Below are the code and all the weights of a small trained network. Each question names an input and a class and asks about switching units off, where a switched-off unit gives its printed mean instead of its output.

import numpy as np


def w(rows, s, z=0):
    codes = np.array(rows[::2]) - 128.0
    scale = np.full(codes.shape[1], s)
    scale[-1] = z or s
    return codes * scale


def f(y):
    return np.maximum(y, 0)


def log_softmax(a):
    a = a - a.max(-1, keepdims=True)
    return a - np.log(np.exp(a).sum(-1, keepdims=True))


def net(x, mask):
    res = np.array(x, float).reshape(1, 8) / 4 @ E
    y = f(res @ A[0][:, :-1].T + A[0][:, -1])
    res = res + np.where(mask, y, B[0][:, -1]) @ B[0][:, :-1]
    return log_softmax(res[-1] @ U[:, :-1].T + U[:, -1])


A, B = {}, {}
E = w([
[128,128,127,128],'x0',
[174,146,9,83],'x1',
[128,127,128,130],'x2',
[128,127,128,126],'x3',
[129,127,127,131],'x4',
[83,3,96,115],'x5',
[128,127,128,129],'x6',
[18,177,92,152],'x7',
],0.016)
A[0] = w([
[87,176,33,122,79],'n1',
[191,82,214,99,213],'n2',
[140,245,123,176,255],'n3',
[212,218,140,134,160],'n4',
[157,104,207,131,158],'n5',
[77,131,36,103,126],'n6',
[223,110,78,90,142],'n7',
[4,140,158,155,191],'n8',
[127,39,123,154,179],'n9',
[198,149,112,104,142],'n10',
],0.015,0.0082)
B[0] = w([
[252,115,142,151,203],'n1',
[196,131,70,151,253],'n2',
[154,198,172,155,252],'n3',
[65,155,113,241,232],'n4',
[230,179,111,152,211],'n5',
[172,78,103,158,209],'n6',
[29,134,58,89,223],'n7',
[89,101,185,172,234],'n8',
[131,41,84,116,225],'n9',
[40,99,62,236,190],'n10',
],0.011,0.02)
U = w([
[210,186,140,123,116],'0',
[56,97,160,154,244],'1',
[214,71,152,89,145],'2',
[89,90,102,46,3],'3',
[113,173,253,101,78],'4',
],0.017,0.0053)

Each question gives the input, the list of numbers given to net, and the class t.
The units are the neurons (one row each of A and B). Each row of codes is followed by its name. A weight is (code - 128) times the scale printed after its matrix; where a second scale follows, it is the last column's (A, B and U).
mask holds one flag per neuron, in row order. A switched-off neuron (its flag False) gives its mean, the last column of its row in B, instead of its output. The means were averaged over made-up inputs and are rounded, as every weight is.
A unit's drop is (log p(t) with every unit on - log p(t) with that unit switched off) / (log p(t) with every unit on - log p(t) with every unit switched off).
The circuit of an input: a set's keep is (log p(t) with only the set's units on - log p(t) with every unit switched off) / (log p(t) with every unit on - log p(t) with every unit switched off). Starting from all 10 units, units are removed one at a time, each time the one whose removal leaves the highest keep (on an exact tie, the one counted first), for as long as the keep stays at least 0.8.
units of the circuit, in order: the units of the circuit, biggest drop first
unit that matters most: the unit with the biggest drop
top k neurons: the k neurons with the biggest drops, biggest first
drop of u: that unit's drop, to one decimal
input [-5,-4,-7,2,-7,1,-8,-4], class 2: top 2 neurons => [n3; n4]
input [1,4,4,1,-4,0,4,-5], class 1: units of the circuit, in order => [n10]
input [-5,4,-3,-1,2,1,7,7], class 2: units of the circuit, in order => [n6; n4]
input [4,5,-1,2,-5,7,7,0], class 3: top 4 neurons => [n7; n5; n2; n3]
input [-8,7,-7,2,-1,-1,-4,-8], class 1: top 2 neurons => [n10; n4]
input [5,3,-1,-2,4,0,7,8], class 0: top 3 neurons => [n1; n9; n3]
input [2,-6,1,3,7,0,3,-1], class 0: top 3 neurons => [n5; n6; n9]
input [-4,6,3,-3,0,1,1,-1], class 3: top 2 neurons => [n7; n8]
input [7,6,-3,-1,-8,7,-6,2], class 2: top 2 neurons => [n1; n6]
input [-7,0,-4,-6,0,8,5,-1], class 2: top 3 neurons => [n7; n4; n10]
input [-8,2,0,-1,2,-6,-3,-8], class 1: top 3 neurons => [n10; n4; n7]
input [-3,1,-8,-2,3,5,-8,-2], class 3: top 3 neurons => [n1; n5; n3]
input [7,8,-8,-5,-5,6,7,8], class 2: drop of n3 => 0.0
input [3,7,-5,0,-7,8,-5,-4], class 3: unit that matters most => n7
input [3,6,6,-5,-7,7,-4,-2], class 3: drop of n7 => 0.4
input [5,-6,-7,8,-8,0,-4,5], class 4: drop of n9 => 0.1
input [-1,2,8,-8,0,1,-6,1], class 2: drop of n10 => 0.2
